Each row of numbers stands for one thing and depends on some of the facts below. Use the named rows to name the rest.

There are 4 kinds of fact about the things: Δ, α, Σ, β.
[bebrak,biboror,bodu,gavek,gezes,grabem,klegel,klisil,rigus,seflom,skulolok,stagri,stumal,truklur,tudras,vezu,zabrubek,zeflan,zigrer] Δ 943
[bebu,grero] Δ 718
[berede,klokle,kupemel,liklam,mista,stovem,trazon,zozol] Δ 134
[binim,fizem,flibun,greskopi,grivatri,klakoskin,kovar,mizir,mutol,nustor,reval,staplik,stezi,trose,truple,tubro,zuskur] Δ 262
[brifi,digar,felazu,flete] Δ 343
[brumo,bufom,grasam,lotin,luvok,noflis,platun,ranel,troplor,troskekol,vapla,zogi,zoli] Δ 845
[brutru,dritrus,drodre,staner,tribros] Δ 554
[dedrak,grizu,skanan] Δ 169
[klotrigri,plirar] Δ 600
[mutas,plinik,rebron,sodrin] Δ 842
[sazaris,toli] Δ 562
[vitun,zivel] Δ 756
α 70 <- bebrak,berede,biboror,bodu,brifi,digar,drebos,drodre,drukos,fikles,fizem,flamin,flizar,foplum,gavek,gifabik,grabem,grivatri,grizu,grobrik,keklebro,klakoskin,klegel,klotrigri,leflogil,maplotun,meklak,mista,mizir,namem,noflis,nustor,plenon,plinik,rebron,salol,sazaris,seflom,skanan,skevos,skimek,skitrin,solutrur,staner,stezi,stidudo,stovem,stumal,taneri,taskam,temun,todim,todu,toli,troplor,troskekol,truple,vezu,vitun,zabrubek,zigrer,zozol,zuskur
α 201 <- bebu,bikiplol,binim,bufom,dedrak,drelek,dudi,felazu,flete,grasko,grero,klisil,klunemus,kovar,kupemel,lotin,naloplu,naskas,pefler,rigus,stagri,staplik,tribros,triso,truklur,zorar
α 319 <- brogreklo,broskes,brukir,brumo,brutru,bufla,datuk,dopunel,dritrus,felak,flibun,flopu,gezes,gradrok,grasam,greskopi,grugo,klokle,kostopluk,liklam,lilan,luren,luvok,mastom,minal,mupil,mutas,mutol,nadelek,pake,platun,plegrapom,plirar,ploklor,ranel,reval,skulolok,sodrin,sozumul,staroki,trazon,trose,tubro,tudras,vapla,viklo,zeflan,zivel,zogi,zoli,zuklam,zukor
[bebrak,berede,bufom,drebos,flibun,grero,grivatri,grizu,klisil,klotrigri,kovar,kupemel,lotin,mutas,plenon,skanan,skimek,sodrin,stagri,stidudo,stumal,tribros,troplor,trose,truklur,vapla,vezu,zeflan,zogi,zoli,zozol,zuskur] Σ 560
[bebu,binim,drelek,drodre,gavek,grabem,mista,noflis,rebron,rigus,staplik,stezi,trazon,tudras] Σ 804
[biboror,bikiplol,brutru,bufla,digar,dopunel,dritrus,felazu,gezes,gradrok,greskopi,grobrik,keklebro,klakoskin,klegel,klokle,liklam,lilan,luvok,platun,ranel,taskam,toli,tubro,viklo,vitun] Σ 289
[bodu,brifi,brumo,dedrak,fizem,flete,flizar,grasam,kostopluk,leflogil,mizir,mutol,nadelek,naloplu,nustor,plinik,plirar,ploklor,reval,sazaris,seflom,skulolok,staner,stovem,troskekol,truple,zabrubek,zigrer,zivel] Σ 86
[bebrak,bufom,klotrigri,salol,zuskur] β temun
[bebu,kupemel,skimek,stumal,troplor] β dudi
[berede,drebos,gifabik,grasko,staplik] β zuklam
[biboror,bufla,klokle,luvok,viklo] β skitrin
[bikiplol,drodre] β grasko
[binim,drelek] β brogreklo
[bodu,nustor,stovem] β namem
[brifi] β meklak
[brogreklo,dudi,grero,minal,triso] β fikles
[brumo,flamin,gavek] β broskes
[brutru,klegel,tubro] β salol
[datuk,lotin,reval] β mupil
[dedrak,mista,plenon,stidudo,taneri,vezu] β sozumul
[digar,grizu,keklebro,zoli] β maplotun
[dopunel,gezes,skitrin,todim] β pake
[dritrus,greskopi,grobrik,liklam] β triso
[felak,flete,mastom,plegrapom] β skevos
[felazu,gradrok] β datuk
[fizem,ploklor,sazaris] β minal
[flibun,noflis,rebron,tudras] β luren
[flizar,kostopluk,maplotun,meklak,plinik,truple] β flopu
[foplum,luren,zukor] β zorar
[grabem,kovar,platun] β gifabik
[grasam] β foplum
[grivatri,stagri,zogi] β naskas
[klakoskin,zeflan] β felak
[klisil,troskekol] β zukor
[klunemus,sodrin,stezi,zozol] β drukos
[leflogil] β klunemus
[lilan,mutol,rigus] β solutrur
[mizir,nadelek,naloplu,staner] β flamin
[mutas,skulolok,toli] β staroki
[namem,skanan,staroki,todu,tribros,trose,truklur] β brukir
[pefler,plirar,solutrur] β grugo
[ranel,taskam] β plegrapom
[seflom,zivel] β taneri
[trazon] β pefler
[vapla,zabrubek] β todim
[vitun] β mastom
[zigrer] β todu

Some rows with their names:
temun: [33,-165,-108,-2,57,-8,112,-19,-74,89,-35,-6,-7,7,-122,-35,36,-88,1,-1,189,-67,-140,20,-108,-54,76,-4,49,34,-1,-108,-113,-54,-23]
todim: [26,-179,-114,-2,46,1,113,-18,-81,82,-44,-10,-1,-5,-125,-27,31,-82,-22,-12,190,-70,-166,10,-119,-49,81,-15,37,29,-7,-121,-118,-74,-21]
brogreklo: [-58,38,51,-75,-155,-55,-68,-41,187,78,-59,-204,-231,-76,246,-205,43,-307,21,-18,38,10,240,-226,79,-90,105,92,-72,80,103,51,51,237,-97]
zigrer: [-39,-165,-38,-2,269,42,67,171,-118,-46,77,184,95,23,-133,-76,20,282,24,27,59,101,-17,118,-66,53,-82,-113,-11,-72,174,99,10,-159,-16]
lotin: [97,267,-76,14,-159,-98,66,-307,-80,-63,-3,7,84,82,-38,229,-163,-59,98,-83,133,-126,-129,102,117,-296,44,125,31,50,-238,-133,-24,48,63]
gifabik: [40,-163,-104,-1,61,-14,107,-16,-77,84,-33,-10,-2,7,-130,-26,28,-87,2,-7,187,-69,-144,20,-110,-51,69,-10,43,36,-3,-107,-111,-55,-22]
truklur: [-57,-44,-94,-9,175,14,-63,287,-72,-38,-27,102,42,40,-41,140,-21,72,10,-33,11,1,30,-64,-112,97,-171,17,12,-2,111,13,57,-138,-3]
vitun: [137,-30,20,110,229,7,138,-22,-25,49,17,42,135,76,-179,-16,-11,67,87,29,-13,-8,227,163,-122,29,93,-92,60,9,32,-67,-107,-153,-92]
plegrapom: [-36,26,13,-17,-218,-10,-68,-32,148,-56,-117,-90,-80,-56,173,23,-2,-189,-177,-1,-98,-21,41,-174,-43,-7,116,-22,-115,-19,-38,-39,37,-2,-7]
felazu: [364,30,197,232,205,38,140,-133,125,174,-44,-70,144,-41,-196,-32,22,24,89,30,-226,26,348,55,-96,152,219,-42,24,41,-89,-101,33,-272,-102]
grasam: [32,322,93,3,-353,-59,23,-445,96,-218,9,15,66,-7,156,60,-163,49,-91,-31,-92,22,-4,67,219,-298,200,-23,-174,-75,-209,10,74,59,73]
skimek: [158,-109,-238,-77,89,69,30,7,-13,122,-13,-26,-22,99,0,-151,-32,153,303,30,78,-52,115,17,80,-27,-111,299,235,221,-146,50,-64,288,-30]
zeflan: [-122,92,-13,-37,-22,15,-195,275,98,-135,-86,12,-8,-11,167,141,-38,2,-89,-23,-171,41,195,-215,-43,123,-151,9,-89,-27,104,70,150,-47,-10]
grizu: [281,149,219,66,-237,6,-58,-417,-115,225,105,-171,-13,-55,-269,137,25,-87,53,53,19,-69,-698,185,258,93,-34,200,203,55,-436,-177,-119,78,189]
bufla: [-56,152,128,24,-180,2,-85,-63,128,-119,-14,-29,-20,22,163,25,-39,-66,-162,40,-229,19,165,16,6,49,99,-93,-88,-83,-26,6,-48,-8,-8]
stumal: [59,-225,-297,-104,225,93,-10,243,-25,96,-22,33,-35,105,36,-187,7,209,289,33,71,-18,233,-44,-16,61,-204,246,220,199,26,116,-38,240,-67]
grasko: [15,-126,-65,4,-22,-8,66,-21,-23,53,-61,-16,-44,-10,-14,-10,16,-117,-55,-18,98,-59,-96,-29,-101,-42,96,-1,-8,14,-16,-87,-59,-57,-11]

Name these rows:
No name comes twice in this set of rows, the named rows included.
[273,148,221,72,-244,7,-56,-411,-123,216,101,-161,1,-52,-281,158,17,-82,30,56,11,-75,-719,182,246,102,-30,194,193,43,-437,-185,-120,51,201]	skanan
[-174,23,61,-9,-49,35,-119,171,126,-142,-30,31,-41,28,201,-20,-8,-15,-184,39,-236,55,280,-48,-91,140,18,-138,-102,-103,140,64,-22,-52,-52]	gezes
[-125,12,77,-15,-12,46,-107,158,99,-184,-8,105,17,-48,165,-35,-16,177,-160,21,-211,143,169,-94,1,92,-26,-124,-180,-125,148,162,154,-107,4]	skulolok
[384,-16,160,231,269,38,189,-131,70,197,-28,-58,188,-27,-311,-35,31,58,123,45,-133,17,279,95,-118,148,201,-51,62,49,-83,-132,-19,-295,-114]	digar
[406,19,211,220,246,50,144,-153,104,131,-24,-4,202,-118,-223,-50,17,210,122,14,-203,111,257,17,1,100,170,-24,-55,13,-89,-5,215,-311,-47]	flete
[-128,115,-20,-20,-41,-24,-121,315,100,-141,-75,53,19,-49,146,116,36,49,-76,-20,-198,43,125,-254,-32,97,-142,-52,-114,-25,72,146,241,1,27]	tudras
[90,255,-82,11,-168,-89,68,-308,-79,-62,-10,8,85,80,-44,224,-163,-63,79,-94,143,-119,-142,89,112,-299,58,128,17,47,-235,-137,-25,33,62]	bufom
[122,251,-120,23,-100,-129,180,-267,-131,-54,27,55,163,69,-173,204,-79,33,157,-61,192,-122,-255,124,110,-325,24,46,60,72,-259,-71,8,88,89]	noflis
[-54,-19,-97,0,167,-25,6,327,-66,-33,-2,120,55,9,-40,93,60,123,70,-30,-13,10,6,-90,-79,65,-184,-31,15,16,91,114,148,-28,25]	rigus

Now the same things, written a new way:
Named rows:
bebu: [106,-8,-76,-159,-365,84,152,159,-64,221,219,119,-168,-159,55,-90,-10,-251,2,-153,-247,62,98,153,-689,24]
meklak: [-32,-121,45,145,67,24,-145,5,-118,-192,-5,-96,-17,90,-17,-216,-467,81,116,-83,59,49,-151,326,180,-45]
mastom: [-54,-6,98,158,57,73,-95,98,95,-155,27,-61,-14,153,-24,-158,-140,69,87,-455,-5,13,-133,-111,55,-41]
flamin: [-59,-72,81,112,97,42,-161,5,-109,-149,-76,-70,-22,38,-28,-234,-322,86,122,-130,49,101,-94,188,170,-23]
mizir: [28,-40,67,186,54,77,-234,-3,-120,-62,49,-49,94,-130,-17,57,-123,-166,9,278,1,147,164,272,353,71]
troplor: [79,-105,-58,239,-30,121,-23,-103,-62,2,16,-198,-69,-226,41,-126,64,-143,-51,241,-31,149,378,218,37,232]
tudras: [133,-45,-12,123,72,157,-151,25,124,-132,232,-80,148,-68,-17,22,76,-266,-2,-295,-232,141,219,-8,26,152]
zeflan: [86,59,10,179,162,138,-118,37,110,-89,194,-101,116,-38,30,59,-42,-219,-8,-262,-176,99,327,2,174,174]
sodrin: [-97,79,-11,8,105,6,143,96,175,-141,78,-127,-114,-48,-76,-17,-12,210,113,-54,-99,42,-135,-275,105,88]
grabem: [134,-119,-28,84,115,130,-210,-67,-81,-124,124,-85,138,-173,-22,-65,-106,-243,34,31,-170,226,260,295,145,170]
zuskur: [61,-16,62,149,170,93,-167,-6,-66,-82,86,-82,30,-159,-53,-53,-273,-190,8,144,-52,152,228,400,342,112]
seflom: [55,-44,-6,169,92,88,-241,-54,-146,-62,45,-71,173,-101,62,80,-61,-183,25,188,-57,177,294,184,288,153]
zuklam: [-61,-10,93,162,55,72,-92,89,91,-156,49,-63,-12,137,-25,-145,-161,72,87,-448,-12,15,-141,-89,50,-45]
platun: [41,65,-56,348,-176,131,-66,-62,35,-13,199,-138,13,-182,67,39,185,-35,-103,-147,-81,66,216,-222,5,150]
plenon: [-35,7,53,27,174,19,-45,33,-23,-127,20,-88,-69,-134,-102,-66,-289,35,101,220,-30,128,5,250,324,60]
zabrubek: [23,-22,24,169,105,104,-247,-59,-152,-35,32,-58,169,-134,58,65,0,-182,37,147,-81,219,320,92,294,147]
staner: [-131,-38,85,103,-37,-26,-15,69,-59,-87,-28,-72,-153,-174,-142,-38,-86,183,75,475,108,78,-285,113,310,-42]

Which thing is each row?
No name comes twice in this set of rows, the named rows included.
[-51,-118,67,13,-17,12,19,48,9,-144,42,-85,-182,-236,-229,-182,-115,117,87,329,4,129,-312,219,164,-24]	drodre
[112,-121,45,89,75,114,-203,-17,-47,-121,109,-60,58,-198,-98,-92,-133,-235,20,110,-96,191,135,379,189,95]	stezi
[-48,-50,28,80,45,-9,-107,34,-84,-134,24,-74,2,-67,-60,52,-234,62,94,383,33,85,-103,232,336,8]	flizar
[22,-83,-60,316,-100,84,-111,-103,-195,10,71,-143,55,-231,78,-43,111,-101,-67,287,-21,152,195,43,149,183]	troskekol
[22,56,29,167,71,126,-273,-123,-128,-50,52,-44,121,-199,45,42,-77,-109,42,14,-93,242,389,76,258,129]	biboror
[112,-63,2,97,159,126,-155,-50,-27,-71,-6,-126,60,-90,30,-7,-130,-228,41,139,-72,172,470,372,174,196]	stumal
[75,27,-13,156,55,99,-268,-101,-118,-83,60,-62,123,-148,51,62,-207,-108,23,58,-61,171,349,211,258,134]	klegel
[-28,14,21,79,16,2,-125,-15,-62,-164,53,-74,-45,-103,-66,38,-362,136,97,266,33,78,-50,271,313,-13]	keklebro
[-23,-5,53,19,-6,36,-124,-12,8,-117,-93,-66,-97,-100,-75,35,-158,120,120,291,75,113,88,227,186,8]	grobrik
[-7,-49,60,-5,133,44,-30,37,48,-117,-78,-108,-122,-91,-100,-49,-187,22,117,276,20,119,113,323,203,61]	skimek
[99,-168,-84,222,-82,122,-82,-118,-129,-50,150,-162,19,-307,-7,-186,81,-168,-54,127,-131,197,166,145,-8,204]	noflis
[74,51,78,186,-58,139,-176,40,170,-74,85,-51,7,-25,-24,142,64,-117,-9,-104,-18,46,282,85,88,38]	greskopi
[21,37,-22,322,-13,149,14,-25,59,12,213,-160,-7,-210,37,-69,224,-141,-89,-189,-156,118,263,-242,33,205]	vapla
[-41,7,75,73,-3,57,-35,131,181,-95,4,-60,-36,40,-63,139,141,35,79,80,3,28,-6,-104,108,13]	ploklor

